Below is a small trained network, with its code and all its weights. Each question gives an input and a class and asks what happens when units are switched off, that is, made to give their printed mean instead of their output.

import numpy as np


def w(rows, s, z=0):
    codes = np.array(rows[::2]) - 128.0
    scale = np.full(codes.shape[1], s)
    scale[-1] = z or s
    return codes * scale


def f(y):
    return y / 2 * (1 + np.tanh(0.7978845608 * (y + 0.044715 * y**3)))


def log_softmax(a):
    a = a - a.max(-1, keepdims=True)
    return a - np.log(np.exp(a).sum(-1, keepdims=True))


def net(x, mask):
    res = np.array(x, float).reshape(1, 7) / 4 @ E
    y = f(res @ A[0][:, :-1].T + A[0][:, -1])
    res = res + np.where(mask, y, B[0][:, -1]) @ B[0][:, :-1]
    return log_softmax(res[-1] @ U[:, :-1].T + U[:, -1])


A, B = {}, {}
E = w([
[127,128,125,128,125],'x0',
[220,253,132,72,142],'x1',
[100,92,227,2,31],'x2',
[128,127,125,128,126],'x3',
[55,220,192,214,55],'x4',
[127,128,128,129,130],'x5',
[252,68,197,214,77],'x6',
],0.0077)
A[0] = w([
[186,223,128,114,171,100],'n0',
[125,179,90,230,185,54],'n1',
[75,151,107,95,159,83],'n2',
[190,97,113,160,65,98],'n3',
[79,47,141,169,131,30],'n4',
[80,193,160,188,75,77],'n5',
[215,78,160,211,96,89],'n6',
[62,146,90,85,140,131],'n7',
[201,219,154,43,117,75],'n8',
[73,189,176,174,115,111],'n9',
[125,120,67,195,150,86],'n10',
[217,201,122,105,113,79],'n11',
[39,25,107,156,108,72],'n12',
[104,110,185,56,91,42],'n13',
[175,75,107,83,188,94],'n14',
[37,177,68,105,166,107],'n15',
[47,175,90,86,210,105],'n16',
[90,150,70,105,111,52],'n17',
[80,197,169,176,87,87],'n18',
[133,69,89,105,137,68],'n19',
[170,69,58,90,208,102],'n20',
[66,31,124,159,132,38],'n21',
[167,167,67,188,221,59],'n22',
[168,92,68,77,146,60],'n23',
[162,168,124,113,121,40],'n24',
[168,200,119,84,134,84],'n25',
[100,121,254,13,41,49],'n26',
[75,154,92,100,150,86],'n27',
[107,144,97,228,191,89],'n28',
[185,66,114,59,164,109],'n29',
[225,76,176,180,96,93],'n30',
[161,74,67,84,159,82],'n31',
[146,102,115,99,156,4],'n32',
[139,172,72,180,185,95],'n33',
[30,138,93,94,169,122],'n34',
[81,166,107,94,154,82],'n35',
[56,137,63,53,135,110],'n36',
[171,75,96,53,155,113],'n37',
],0.0094,0.0037)
B[0] = w([
[59,79,162,138,183,211],'n0',
[132,81,43,40,117,220],'n1',
[197,142,166,142,131,171],'n2',
[176,132,156,136,138,170],'n3',
[89,115,164,162,191,169],'n4',
[93,209,90,164,74,207],'n5',
[221,146,198,139,131,223],'n6',
[188,124,177,136,134,194],'n7',
[47,81,179,154,212,224],'n8',
[106,191,73,175,49,198],'n9',
[121,61,112,58,134,186],'n10',
[76,109,199,157,220,198],'n11',
[58,90,188,166,211,205],'n12',
[150,62,54,48,122,181],'n13',
[101,199,95,159,81,203],'n14',
[186,141,172,136,135,220],'n15',
[177,133,163,145,123,230],'n16',
[170,129,160,128,134,150],'n17',
[89,209,85,173,70,204],'n18',
[95,161,134,153,117,163],'n19',
[98,176,99,154,79,238],'n20',
[69,113,179,151,197,185],'n21',
[121,83,75,43,113,229],'n22',
[114,151,104,153,112,186],'n23',
[103,119,140,136,166,138],'n24',
[79,105,188,166,190,184],'n25',
[142,59,36,1,100,255],'n26',
[188,128,157,147,136,173],'n27',
[119,83,86,59,108,216],'n28',
[107,191,86,169,58,214],'n29',
[200,136,178,150,117,217],'n30',
[96,166,110,170,86,200],'n31',
[114,152,116,134,104,136],'n32',
[132,80,101,69,121,206],'n33',
[177,121,167,153,133,212],'n34',
[170,130,159,156,133,172],'n35',
[208,133,162,142,131,220],'n36',
[89,179,79,172,67,213],'n37',
],0.0083,0.0082)
U = w([
[126,85,79,42,111,252],'0',
[254,167,207,164,126,82],'1',
[50,248,98,184,61,98],'2',
[7,107,203,164,216,58],'3',
],0.012,0.0019)

Each question gives the input, the list of numbers given to net, and the class t.
The units are the neurons (one row each of A and B). Each row of codes is followed by its name. A weight is (code - 128) times the scale printed after its matrix; where a second scale follows, it is the last column's (A, B and U).
mask holds one flag per neuron, in row order. A switched-off neuron (its flag False) gives its mean, the last column of its row in B, instead of its output. The means were averaged over made-up inputs and are rounded, as every weight is.
A unit's drop is (log p(t) with every unit on - log p(t) with that unit switched off) / (log p(t) with every unit on - log p(t) with every unit switched off).
The circuit of an input: a set's keep is (log p(t) with only the set's units on - log p(t) with every unit switched off) / (log p(t) with every unit on - log p(t) with every unit switched off). Starting from the 12 units with the biggest drops (on a tie, the unit counted first), units are removed one at a time, each time the one whose removal leaves the highest keep (on an exact tie, the one counted first), for as long as the keep stays at least 0.8.
units of the circuit, in order: the units of the circuit, biggest drop first
unit that matters most: the unit with the biggest drop
top k neurons: the k neurons with the biggest drops, biggest first
drop of u: that unit's drop, to one decimal
input [0,1,-5,-6,-2,-3,5], class 0: unit that matters most	n22
input [-8,-2,6,-6,-8,8,6], class 2: units of the circuit, in order	[n29; n37]
input [-8,8,0,-8,3,-1,6], class 3: units of the circuit, in order	[n8; n11]
input [3,6,-2,-3,-5,1,-5], class 3: top 3 neurons	[n8; n0; n25]
input [0,-6,7,-7,4,4,4], class 0: top 2 neurons	[n26; n13]
input [-4,7,8,4,-2,-7,7], class 0: top 2 neurons	[n26; n13]
input [5,7,-8,-6,-2,-7,-8], class 0: top 2 neurons	[n22; n1]
input [8,7,1,-7,4,-2,6], class 3: top 2 neurons	[n8; n11]
input [0,-2,-7,-2,-1,8,-8], class 1: top 2 neurons	[n15; n16]
input [0,5,6,7,-7,-1,-6], class 2: top 2 neurons	[n37; n29]
input [-6,-5,4,-7,-4,3,0], class 3: top 2 neurons	[n12; n21]
input [-1,-2,8,-8,7,3,-8], class 0: top 3 neurons	[n26; n13; n6]
input [-4,7,-7,4,7,-6,4], class 0: top 2 neurons	[n1; n22]
input [0,-7,-6,-6,-8,-7,-4], class 2: top neuron	[n20]
input [-2,6,6,-7,5,7,6], class 0: top 2 neurons	[n26; n13]
input [-5,-4,8,6,4,7,1], class 0: drop of n26	0.2
input [0,2,-2,7,-3,-1,-2], class 2: drop of n10	0.1
input [-8,-6,0,-4,3,-6,-6], class 1: drop of n34	0.1
input [-7,4,1,1,-3,6,-3], class 3: drop of n29	0.0
input [-2,-8,5,-1,-5,-8,-4], class 3: unit that matters most	n12
